Below is a small trained network, with its code and all its weights. Each question gives an input and a class and asks what happens when units are switched off, that is, made to give their printed mean instead of their output.

import numpy as np


def w(rows, s, z=0):
    codes = np.array(rows[::2]) - 128.0
    scale = np.full(codes.shape[1], s)
    scale[-1] = z or s
    return codes * scale


def f(y):
    return np.maximum(y, 0)


def log_softmax(a):
    a = a - a.max(-1, keepdims=True)
    return a - np.log(np.exp(a).sum(-1, keepdims=True))


def net(x, mask):
    res = np.array(x, float).reshape(1, 5) / 4 @ E
    y = f(res @ A[0][:, :-1].T + A[0][:, -1])
    res = res + np.where(mask, y, B[0][:, -1]) @ B[0][:, :-1]
    return log_softmax(res[-1] @ U[:, :-1].T + U[:, -1])


A, B = {}, {}
E = w([
[205,100,174,206,22,125,213,50],'x0',
[21,185,80,183,157,171,213,97],'x1',
[101,222,105,143,66,14,62,74],'x2',
[83,181,220,5,54,160,176,142],'x3',
[58,81,253,147,213,49,137,69],'x4',
],0.0071)
A[0] = w([
[72,161,93,78,197,138,56,193,91],'neuron 0',
[91,147,102,93,183,124,84,164,66],'neuron 1',
[92,140,112,85,173,119,90,179,95],'neuron 2',
[162,86,36,240,188,110,108,108,17],'neuron 3',
[187,120,150,197,32,86,177,45,50],'neuron 4',
[195,122,159,210,56,136,190,57,32],'neuron 5',
[42,211,78,167,136,156,196,83,56],'neuron 6',
[45,86,224,130,199,70,146,96,27],'neuron 7',
[229,82,151,59,94,86,52,159,111],'neuron 8',
[177,85,147,207,51,115,211,48,32],'neuron 9',
[53,181,78,153,136,163,206,97,99],'neuron 10',
[100,170,107,96,199,134,80,160,51],'neuron 11',
[119,136,117,111,156,122,105,158,64],'neuron 12',
[172,18,149,103,178,246,181,201,75],'neuron 13',
[184,157,35,97,62,197,131,193,48],'neuron 14',
[72,140,88,108,197,110,53,181,97],'neuron 15',
[169,61,36,255,202,89,88,104,71],'neuron 16',
[153,197,51,136,92,181,148,161,42],'neuron 17',
[89,94,222,128,197,65,137,64,40],'neuron 18',
[88,48,212,121,215,115,150,107,62],'neuron 19',
[101,204,119,133,112,50,63,123,69],'neuron 20',
[151,5,160,100,201,231,170,167,21],'neuron 21',
[90,159,115,99,179,125,87,183,39],'neuron 22',
[109,220,103,122,72,11,49,66,67],'neuron 23',
[101,119,106,74,170,127,71,135,48],'neuron 24',
[88,155,108,96,193,129,69,156,79],'neuron 25',
[45,196,86,185,137,164,204,130,33],'neuron 26',
[119,205,122,124,81,41,52,69,3],'neuron 27',
[80,151,94,94,174,131,66,153,104],'neuron 28',
[92,142,95,69,189,110,87,162,56],'neuron 29',
[230,77,174,77,87,87,40,173,36],'neuron 30',
[212,66,162,77,96,89,48,156,26],'neuron 31',
[184,162,27,90,71,223,126,178,36],'neuron 32',
[92,193,206,41,69,153,175,130,35],'neuron 33',
[100,173,196,43,84,152,185,132,18],'neuron 34',
[84,169,173,32,67,151,189,136,69],'neuron 35',
],0.007,0.0051)
B[0] = w([
[175,76,153,90,68,120,190,118,230],'neuron 0',
[174,89,152,98,78,140,185,117,183],'neuron 1',
[163,97,140,109,88,131,178,123,194],'neuron 2',
[203,207,211,32,196,176,33,180,214],'neuron 3',
[166,80,147,84,72,137,212,162,211],'neuron 4',
[187,45,159,51,55,134,223,125,200],'neuron 5',
[43,44,152,166,216,175,118,59,207],'neuron 6',
[201,147,32,141,119,36,72,26,217],'neuron 7',
[10,37,155,162,224,161,117,46,238],'neuron 8',
[180,58,165,53,68,134,213,147,208],'neuron 9',
[45,33,156,148,212,149,104,58,206],'neuron 10',
[177,97,145,91,91,143,190,109,182],'neuron 11',
[155,119,133,121,133,149,153,106,149],'neuron 12',
[69,216,75,231,74,149,162,216,249],'neuron 13',
[194,134,41,157,107,6,62,22,220],'neuron 14',
[157,87,168,85,78,135,188,140,219],'neuron 15',
[194,222,240,8,180,204,25,211,255],'neuron 16',
[165,132,73,158,133,45,80,33,186],'neuron 17',
[211,176,27,149,90,32,76,40,213],'neuron 18',
[168,181,31,177,95,26,85,60,220],'neuron 19',
[104,193,86,197,121,166,172,189,194],'neuron 20',
[62,251,34,248,94,193,182,220,231],'neuron 21',
[179,103,133,103,98,145,178,106,176],'neuron 22',
[57,235,43,239,108,196,179,223,235],'neuron 23',
[164,95,140,107,120,157,186,101,174],'neuron 24',
[166,85,138,87,83,135,184,130,194],'neuron 25',
[50,50,160,165,230,158,118,29,194],'neuron 26',
[111,224,72,227,127,194,171,181,194],'neuron 27',
[170,82,159,98,74,128,202,119,199],'neuron 28',
[186,87,155,103,96,137,200,121,191],'neuron 29',
[50,43,142,177,241,185,128,26,218],'neuron 30',
[51,63,142,170,218,176,134,37,202],'neuron 31',
[191,156,43,157,101,1,73,25,223],'neuron 32',
[191,201,178,63,182,187,53,169,195],'neuron 33',
[203,206,174,63,198,176,63,164,180],'neuron 34',
[191,181,193,56,185,161,40,185,199],'neuron 35',
],0.0061,0.0073)
U = w([
[163,65,154,76,55,124,227,138,115],'0',
[162,150,75,148,108,8,64,77,108],'1',
[159,185,186,62,168,177,38,179,114],'2',
[74,192,91,216,98,166,184,195,116],'3',
[43,40,148,153,205,156,122,76,114],'4',
[73,103,143,114,78,71,91,183,254],'5',
],0.012,0.017)

Each question gives the input, the list of numbers given to net, and the class t.
The units are the neurons (one row each of A and B). Each row of codes is followed by its name. A weight is (code - 128) times the scale printed after its matrix; where a second scale follows, it is the last column's (A, B and U).
mask holds one flag per neuron, in row order. A switched-off neuron (its flag False) gives its mean, the last column of its row in B, instead of its output. The means were averaged over made-up inputs and are rounded, as every weight is.
A unit's drop is (log p(t) with every unit on - log p(t) with that unit switched off) / (log p(t) with every unit on - log p(t) with every unit switched off).
The circuit of an input: a set's keep is (log p(t) with only the set's units on - log p(t) with every unit switched off) / (log p(t) with every unit on - log p(t) with every unit switched off). Starting from the 12 units with the biggest drops (on a tie, the unit counted first), units are removed one at a time, each time the one whose removal leaves the highest keep (on an exact tie, the one counted first), for as long as the keep stays at least 0.8.
circuit, biggest first: the units of the circuit, biggest drop first
unit that matters most: the unit with the biggest drop
k most important neurons: the k neurons with the biggest drops, biggest first
drop when u is switched off: that unit's drop, to one decimal
input [-4,7,-1,7,-8], class 1: unit that matters most => neuron 32
input [5,3,7,-6,0], class 3: 2 most important neurons => neuron 23; neuron 27
input [4,7,-7,1,5], class 3: 4 most important neurons => neuron 21; neuron 13; neuron 8; neuron 30
input [8,-1,8,-1,0], class 0: 2 most important neurons => neuron 5; neuron 9
input [3,-4,-2,-1,-3], class 4: circuit, biggest first => neuron 8; neuron 30; neuron 31
input [-5,-7,-8,-2,8], class 1: 2 most important neurons => neuron 19; neuron 7
input [-5,6,-3,-6,-4], class 2: 3 most important neurons => neuron 16; neuron 3; neuron 8
input [-2,3,4,-5,-1], class 2: 2 most important neurons => neuron 16; neuron 3
input [-4,2,-8,-8,-2], class 2: 2 most important neurons => neuron 16; neuron 3
input [1,-6,8,8,3], class 2: 3 most important neurons => neuron 33; neuron 35; neuron 34
input [-2,-6,-8,-2,6], class 3: 2 most important neurons => neuron 21; neuron 13
input [4,1,6,6,-3], class 2: 2 most important neurons => neuron 35; neuron 33
input [3,4,1,-6,7], class 1: 2 most important neurons => neuron 18; neuron 7
input [-4,1,8,-5,-3], class 3: unit that matters most => neuron 23
input [1,-5,5,6,-8], class 1: 2 most important neurons => neuron 14; neuron 32
input [7,1,5,-7,7], class 0: drop when neuron 9 is switched off => 0.7
input [-5,-4,-2,-4,-8], class 1: drop when neuron 32 is switched off => 0.2
input [5,3,7,-3,-1], class 3: drop when neuron 0 is switched off => 0.0
